Here is a tiny trained network, its code and every weight. The questions are about switching its units off for an input and a class, where a switched-off unit gives its printed mean instead of its output.

import numpy as np


def w(rows, s, z=0):
    codes = np.array(rows[::2]) - 128.0
    scale = np.full(codes.shape[1], s)
    scale[-1] = z or s
    return codes * scale


def norm(h):
    return h / np.sqrt((h * h).mean(-1, keepdims=True) + 1e-5)


def f(y):
    return y / 2 * (1 + np.tanh(0.7978845608 * (y + 0.044715 * y**3)))


def log_softmax(a):
    a = a - a.max(-1, keepdims=True)
    return a - np.log(np.exp(a).sum(-1, keepdims=True))


def net(x, mask):
    res = np.array(x, float).reshape(1, 7) / 4 @ E
    u = 0
    for l in range(4):
        y = f(norm(res) @ A[l][:, :-1].T + A[l][:, -1])
        res = res + np.where(mask[u : u + 5], y, B[l][:, -1]) @ B[l][:, :-1]
        u += 5
    return log_softmax(norm(res)[-1] @ U[:, :-1].T + U[:, -1])


A, B = {}, {}
E = w([
[137,129,65,177,125,110,174,105,108,98,69,106],'x0',
[150,139,81,118,116,224,152,67,99,151,107,84],'x1',
[255,200,145,149,90,156,173,94,88,161,183,124],'x2',
[116,21,133,113,104,135,107,145,119,177,154,218],'x3',
[120,117,201,194,85,113,64,125,122,78,160,139],'x4',
[103,120,71,83,143,35,200,225,117,123,184,155],'x5',
[172,194,173,110,105,99,171,160,142,128,212,105],'x6',
],0.0077)
A[0] = w([
[108,176,187,181,95,106,141,131,134,105,169,140,4],'L0N1',
[146,78,163,184,161,182,117,166,142,116,103,107,1],'L0N2',
[151,152,45,73,112,78,169,158,144,160,164,108,61],'L0N3',
[172,99,82,143,84,151,159,161,88,147,145,164,7],'L0N4',
[126,161,125,118,112,148,3,109,120,180,178,103,116],'L0N5',
],0.0073,0.0041)
B[0] = w([
[164,174,170,133,162,3,57,130,38,56,182,118,170],'L0N1',
[140,254,61,79,159,68,214,185,101,148,158,66,122],'L0N2',
[108,184,87,111,130,180,84,197,76,169,174,124,247],'L0N3',
[232,89,103,28,121,1,148,73,134,119,142,217,165],'L0N4',
[133,162,174,50,105,205,94,147,195,193,151,182,252],'L0N5',
],0.0074,0.0025)
A[1] = w([
[193,98,105,117,118,120,144,105,127,86,158,154,7],'L1N1',
[120,199,114,105,112,98,222,197,121,160,149,77,1],'L1N2',
[218,61,91,159,140,157,189,113,105,150,177,127,17],'L1N3',
[182,101,121,182,153,190,124,76,149,109,158,53,159],'L1N4',
[185,59,91,94,189,64,74,165,193,102,253,152,106],'L1N5',
],0.0062,0.0031)
B[1] = w([
[98,50,161,162,1,121,79,129,75,163,103,173,121],'L1N1',
[171,132,64,138,188,109,126,226,149,108,211,55,184],'L1N2',
[96,168,80,125,117,116,110,68,55,123,148,164,163],'L1N3',
[171,153,143,133,155,161,223,139,144,116,10,160,209],'L1N4',
[142,193,79,128,83,167,126,99,84,68,43,34,254],'L1N5',
],0.0086,0.0035)
A[2] = w([
[152,170,225,194,109,99,128,171,132,70,145,135,27],'L2N1',
[1,57,93,134,154,107,85,157,143,127,78,105,2],'L2N2',
[143,98,88,119,107,82,126,89,96,199,168,142,159],'L2N3',
[199,135,143,136,95,149,173,131,103,124,147,104,35],'L2N4',
[137,111,118,124,134,134,143,200,135,112,167,163,8],'L2N5',
],0.0095,0.0022)
B[2] = w([
[82,2,100,165,78,48,94,28,139,221,249,73,200],'L2N1',
[95,52,66,80,244,89,78,119,83,17,119,193,255],'L2N2',
[170,133,247,167,60,127,197,192,17,92,109,227,167],'L2N3',
[23,115,100,116,151,74,149,119,199,84,63,167,173],'L2N4',
[112,200,121,127,212,205,176,78,204,172,111,66,139],'L2N5',
],0.0086,0.0072)
A[3] = w([
[70,137,119,140,142,145,166,238,89,131,167,57,86],'L3N1',
[102,232,67,180,203,153,146,255,115,147,141,112,75],'L3N2',
[112,139,134,210,143,219,143,63,136,131,63,92,10],'L3N3',
[168,105,130,203,103,172,195,81,61,164,75,153,162],'L3N4',
[57,123,180,209,78,16,72,54,94,130,195,45,5],'L3N5',
],0.0062,0.0021)
B[3] = w([
[215,145,99,147,174,106,145,136,134,198,130,150,169],'L3N1',
[142,113,163,122,145,133,135,171,128,165,152,72,213],'L3N2',
[156,167,153,188,146,141,144,134,255,140,77,83,182],'L3N3',
[84,179,114,133,76,83,161,102,115,85,93,99,218],'L3N4',
[167,62,156,144,81,54,105,53,166,143,173,105,254],'L3N5',
],0.013,0.0048)
U = w([
[187,174,60,63,199,96,185,221,86,172,213,56,209],'0',
[143,187,112,179,149,153,165,65,217,87,31,57,6],'1',
[150,169,108,80,19,103,190,100,18,89,97,230,81],'2',
[135,118,221,58,105,211,65,144,210,176,160,189,132],'3',
[58,47,60,72,233,98,59,141,86,21,87,212,151],'4',
[149,45,160,165,65,8,51,34,189,120,215,72,120],'5',
],0.013,0.0027)

Each question gives the input, the list of numbers given to net, and the class t.
The units are the neurons (one row each of A and B). Each row of codes is followed by its name. A weight is (code - 128) times the scale printed after its matrix; where a second scale follows, it is the last column's (A, B and U).
mask holds one flag per neuron, layer by layer. A switched-off neuron (its flag False) gives its mean, the last column of its row in B, instead of its output. The means were averaged over made-up inputs and are rounded, as every weight is.
A unit's drop is (log p(t) with every unit on - log p(t) with that unit switched off) / (log p(t) with every unit on - log p(t) with every unit switched off).
The circuit of an input: a set's keep is (log p(t) with only the set's units on - log p(t) with every unit switched off) / (log p(t) with every unit on - log p(t) with every unit switched off). Starting from the 12 units with the biggest drops (on a tie, the unit counted first), units are removed one at a time, each time the one whose removal leaves the highest keep (on an exact tie, the one counted first), for as long as the keep stays at least 0.8.
circuit, biggest first: the units of the circuit, biggest drop first
most important unit: the unit with the biggest drop
top k neurons: the k neurons with the biggest drops, biggest first
drop when u is switched off: that unit's drop, to one decimal
input [1,4,-8,-6,-5,-3,8], class 0: most important unit => L1N2
input [-4,7,2,6,-7,-5,-8], class 1: top 2 neurons => [L3N3; L2N2]
input [7,6,1,2,1,3,5], class 2: top 2 neurons => [L0N4; L2N3]
input [-8,2,8,-6,5,8,6], class 5: top 2 neurons => [L2N1; L0N1]
input [2,-8,3,6,5,-2,-8], class 4: top 2 neurons => [L2N2; L0N1]
input [-8,-3,4,8,-2,1,6], class 2: circuit, biggest first => [L1N5; L3N2; L3N5]
input [-6,7,1,7,1,-4,-8], class 3: top 3 neurons => [L0N5; L1N5; L2N2]
input [-3,5,-4,0,1,-6,3], class 3: top 2 neurons => [L0N5; L1N5]
input [-2,3,-8,-7,-4,6,0], class 0: top 2 neurons => [L1N2; L0N3]
input [-6,7,3,2,-1,5,0], class 2: top 3 neurons => [L0N4; L2N3; L1N3]
input [1,-3,-8,6,-3,8,6], class 0: top 2 neurons => [L0N3; L2N5]
input [-5,1,2,-4,4,-8,-7], class 1: top 2 neurons => [L3N3; L1N4]
input [8,3,3,5,5,-6,4], class 1: top 2 neurons => [L1N4; L3N3]
input [8,-2,1,-7,1,-6,7], class 5: circuit, biggest first => [L2N1]
input [-5,4,2,-5,5,0,-7], class 1: drop when L0N3 is switched off => 0.1
input [0,-5,1,0,-2,-8,-4], class 1: drop when L2N5 is switched off => 0.0
